Here is a tiny trained network, its code and every weight. The questions are about switching its units off for an input and a target symbol, where a switched-off unit gives its printed mean instead of its output.

import numpy as np


def w(rows, s, z=0):
    codes = np.array(rows[::2]) - 128.0
    scale = np.full(codes.shape[1], s)
    scale[-1] = z or s
    return codes * scale


def norm(h):
    return h / np.sqrt((h * h).mean(-1, keepdims=True) + 1e-5)


def f(y):
    return y / 2 * (1 + np.tanh(0.7978845608 * (y + 0.044715 * y**3)))


def softmax(a):
    e = np.exp(a - a.max(-1, keepdims=True))
    return e / e.sum(-1, keepdims=True)


def log_softmax(a):
    a = a - a.max(-1, keepdims=True)
    return a - np.log(np.exp(a).sum(-1, keepdims=True))


def net(x, mask):
    ids = ['ΘΣδζηω'.index(c) for c in x.split()]
    T = len(ids)
    res = E[ids] + P[:T]
    r = norm(res)
    for j in range(2):
        rows = slice(4 * j, 4 * j + 4)
        q, k, v = (r @ M[0][rows].T for M in (Q, K, V))
        z = softmax(np.where(np.tri(T) > 0, q @ k.T / 4**0.5, -1e9)) @ v
        o = O[0][rows]
        res = res + np.where(mask[j], z, o[:, -1]) @ o[:, :-1]
    y = f(norm(res) @ A[0][:, :-1].T + A[0][:, -1])
    res = res + np.where(mask[2:6], y, B[0][:, -1]) @ B[0][:, :-1]
    return log_softmax(norm(res)[-1] @ U[:, :-1].T + U[:, -1])


Q, K, V, O, A, B = {}, {}, {}, {}, {}, {}
E = w([
[154,151,159,33,36],'Θ',
[138,180,66,149,172],'Σ',
[90,181,87,137,69],'δ',
[7,107,114,74,172],'ζ',
[106,137,68,158,129],'η',
[130,102,83,124,164],'ω',
],0.019)
P = w([
[124,22,255,208,159],'0',
[144,151,57,165,8],'1',
[172,145,93,124,94],'2',
[230,103,59,139,68],'3',
[168,144,141,98,209],'4',
[159,149,100,125,115],'5',
[164,146,91,132,131],'6',
[155,117,89,129,113],'7',
[125,122,109,134,127],'8',
[113,148,96,166,131],'9',
],0.0068)
Q[0] = w([
[63,100,71,182,175],'head 1',
[123,165,247,26,31],'head 1',
[148,132,94,116,102],'head 1',
[120,103,104,129,135],'head 1',
[210,56,71,184,150],'head 2',
[169,69,43,209,160],'head 2',
[87,88,101,168,162],'head 2',
[94,189,182,127,59],'head 2',
],0.011)
K[0] = w([
[65,91,179,245,148],'head 1',
[145,227,103,25,132],'head 1',
[62,99,105,129,86],'head 1',
[170,146,169,228,75],'head 1',
[105,241,1,243,92],'head 2',
[118,121,62,168,118],'head 2',
[54,18,77,205,182],'head 2',
[134,95,112,88,142],'head 2',
],0.0093)
V[0] = w([
[51,38,177,69,165],'head 1',
[164,61,51,39,109],'head 1',
[128,179,209,232,172],'head 1',
[122,217,130,63,135],'head 1',
[254,125,99,190,120],'head 2',
[91,48,145,101,205],'head 2',
[180,152,113,16,61],'head 2',
[153,125,214,19,104],'head 2',
],0.0096)
O[0] = w([
[46,105,116,121,86,107],'head 1',
[152,100,161,44,106,108],'head 1',
[146,114,85,168,151,146],'head 1',
[117,151,244,125,141,50],'head 1',
[103,145,149,167,140,167],'head 2',
[128,102,81,88,129,57],'head 2',
[44,81,124,146,137,135],'head 2',
[118,118,86,178,156,2],'head 2',
],0.011,0.0082)
A[0] = w([
[105,81,100,148,137,74],'neuron 1',
[68,10,77,140,206,6],'neuron 2',
[177,114,97,255,164,178],'neuron 3',
[63,225,106,192,69,223],'neuron 4',
],0.0085,0.0023)
B[0] = w([
[169,196,66,92,48,128],'neuron 1',
[128,136,129,9,133,136],'neuron 2',
[110,125,187,188,140,247],'neuron 3',
[113,80,185,73,151,253],'neuron 4',
],0.011,0.0057)
U = w([
[58,43,225,105,133,253],'Θ',
[128,117,175,179,216,62],'Σ',
[228,158,199,78,150,149],'δ',
[79,97,11,37,153,111],'ζ',
[166,130,2,233,148,127],'η',
[166,148,163,194,203,57],'ω',
],0.0086,0.0025)

Each question gives the input, a string of symbols that net reads in full, and the target symbol t.
The units are the heads (4 rows each of Q, K, V and O) and the neurons (one row each of A and B). Each row of codes is followed by its name. A weight is (code - 128) times the scale printed after its matrix; where a second scale follows, it is the last column's (O, A, B and U).
mask holds one flag per unit, heads first, then neurons. A switched-off unit (its flag False) gives its mean, the last column of its rows in O or B, instead of its output. The means were averaged over made-up inputs and are rounded, as every weight is.
A unit's drop is (log p(t) with every unit on - log p(t) with that unit switched off) / (log p(t) with every unit on - log p(t) with every unit switched off).
The circuit of an input: a set's keep is (log p(t) with only the set's units on - log p(t) with every unit switched off) / (log p(t) with every unit on - log p(t) with every unit switched off). Starting from all 6 units, units are removed one at a time, each time the one whose removal leaves the highest keep (on an exact tie, the one counted first), for as long as the keep stays at least 0.8.
circuit, biggest first: the units of the circuit, biggest drop first
k most important neurons: the k neurons with the biggest drops, biggest first
heads that matter: for each layer, one digit per head in row order, 1 if its drop is at least 0.15 and else 0, layers parted by /
drop when u is switched off: that unit's drop, to one decimal
input η η η ω δ ω η η ω, target η: circuit, biggest first : (head 1)
input Σ Σ ω, target ω: circuit, biggest first : (head 2; head 1)
input η δ η η η Θ η ζ η δ, target ζ: 2 most important neurons : (neuron 3; neuron 1)
input ζ η η Θ Θ Θ η η η η, target Θ: heads that matter : 10
input η η η η η η η ω, target η: heads that matter : 11
input Θ ω η ω, target δ: heads that matter : 10
input η Θ η δ, target Θ: heads that matter : 01
input Θ η δ η Θ Θ η, target δ: heads that matter : 10
input Θ η Θ δ, target Θ: circuit, biggest first : (head 2; head 1)
input δ ζ η Σ η ω, target ω: circuit, biggest first : (head 1; head 2)
input Θ η Σ Θ η η, target δ: heads that matter : 00
input Θ Σ Θ Σ, target δ: drop when head 1 is switched off : 0.5
input ζ η Θ η Θ ω ζ η η Σ, target Θ: drop when neuron 4 is switched off : 0.3
input η η ω ω η δ δ Θ ω ζ, target ζ: drop when neuron 1 is switched off : 0.0
input ω η ζ Θ ζ η ω ω δ, target ζ: circuit, biggest first : (head 2)
